Questions about the array below.
1) Which number is the top-right entry?
2) Which number is the entry in the bottom-left corner?
3) Which number is the last entry, reading row by row?
4) Which number is the entry directly above the largest entry?
5) Which number is the entry in the top-left corner?
6) Which number is the 2nd largest entry?
7) Which number is the entry directly below the largest entry?
[[110 135 131 123 139 119 134 121 134]
 [106 136 127 119 135 123 130 123 136]
 [111 136 129 122 140 123 134 123 135]
 [107 132 127 118 137 123 132 124 136]
 [109 135 129 116 136 120 131 120 136]
 [106 136 126 119 134 122 131 122 135]]
1) 134
2) 106
3) 135
4) 135
5) 110
6) 139
7) 137

data = [134 138 130 107 137 134 118 132 127 130]
The entry just right of 137 -> 134
Find the largest entry.
A: 138

Questions about the table below.
1) Find the 5th entry in reading order.
2) Find the 2nd largest entry.
3) Find the 3rd entry on the main diagonal.
4) Find the largest entry in the first row.
5) Find the smallest entry in the last column.
6) Find the second entry on the diagonal from the top-right corner.
7) Find the second entry from the end, reading row by row.
8) Find the entry in the bottom-left corner.
[[131, 127, 132, 129],
 [109, 119, 133, 130],
 [123, 141, 141, 107],
 [108, 144, 107, 143],
 [108, 109, 108, 128],
 [106, 132, 114, 108],
 [148, 135, 109, 115],
 [119, 115, 119, 117],
 [134, 106, 125, 128]]
1) 109
2) 144
3) 141
4) 132
5) 107
6) 133
7) 125
8) 134

M =
[[127 127 126 126 126]
 [125 127 129 129 129]
 [131 128 127 128 128]
 [132 126 132 127 127]
 [128 128 129 125 125]
 [129 126 131 128 128]
 [129 124 129 127 127]
 [127 130 130 128 128]
 [125 121 116 132 132]
 [132 130 128 129 129]
 [124 120 125 156 156]
 [129 131 127 128 128]
 [130 132 127 129 129]
 [130 125 128 129 129]]
The last entry, reading row by row: 129
Find the largest entry in the last row.
A: 130
Find the fourth entry in reading order.
A: 126
Find the third smallest entry.
A: 121
Find the smallest entry in the last row.
A: 125
Find the top-right entry.
A: 126
Find the second smallest entry.
A: 120
The 2nd entry on the diagonal from the top-right corner: 129
Find the third entry on the main diagonal.
A: 127
Find the first entry of the smallest entry's row.
A: 125
The entry in the top-left corner is 127
The bottom entry of the column that holds the smallest entry -> 128
Find the smallest entry in the last column.
A: 125

X =
array([[131, 124, 115, 133, 124, 139, 133, 131, 122, 117, 127, 121, 135,
        125, 121],
       [120, 116, 117, 135, 126, 127, 126, 136, 134, 128, 135, 106, 126,
        116, 128],
       [114, 116, 126, 134, 110, 128, 123, 128, 134, 124, 129, 111, 122,
        111, 122],
       [116, 114, 107, 136, 121, 135, 133, 135, 142, 117, 132, 111, 135,
        114, 122],
       [118, 118, 104, 127, 119, 137, 141, 128, 136, 108, 131, 124, 138,
        116, 118],
       [120, 114, 108, 136, 128, 132, 130, 137, 142, 126, 131, 110, 131,
        120, 128],
       [120, 116, 110, 136, 128, 129, 126, 134, 139, 132, 129, 113, 127,
        124, 128],
       [130, 123, 113, 129, 124, 136, 135, 131, 120, 115, 130, 119, 134,
        119, 120],
       [134, 118, 113, 133, 127, 135, 139, 129, 135, 124, 125, 126, 140,
        119, 122],
       [123, 118, 115, 134, 125, 131, 129, 134, 124, 122, 130, 110, 129,
        117, 123],
       [123, 116, 110, 133, 124, 132, 132, 132, 128, 121, 130, 113, 132,
        117, 123],
       [124, 119, 107, 129, 122, 137, 139, 131, 128, 112, 129, 117, 137,
        116, 119],
       [124, 115, 109, 135, 128, 132, 132, 135, 131, 121, 130, 113, 134,
        117, 124],
       [113, 119, 124, 133, 112, 128, 123, 129, 133, 121, 130, 112, 124,
        109, 120]])
The 5th entry in reading order: 124
The second smallest entry is 106
Find the 2nd entry in reading order.
Answer: 124
The entry just right of the smallest entry -> 127
The first entry in reading order: 131

Questions about the table below.
1) Find the bottom-left entry.
2) Find the entry in the bottom-right corner.
3) Find the smallest entry in the last column.
4) Find the largest entry in the last column.
5) Find the third entry on the diagonal from the top-right corner.
6) Find the third entry on the main diagonal.
7) Find the entry in the top-left corner.
[[114 134 148 130 122 129 128 113 132]
 [127 106 116 147 124 141 119 106 130]
 [117 120 142 113 143 129 114 148 149]
 [120 127 116 143 106 122 111 146 117]
 [112 111 116 119 147 114 131 128 132]
 [134 128 113 135 110 149 137 140 129]
 [127 122 145 112 149 122 106 117 141]]
1) 127
2) 141
3) 117
4) 149
5) 114
6) 142
7) 114

B = array([131, 129, 156, 128, 129, 134, 130, 132, 129])
Give the last entry.
129
Give the 1st entry.
131
The third-last entry: 130
The fourth entry -> 128
The 2nd entry from the end is 132
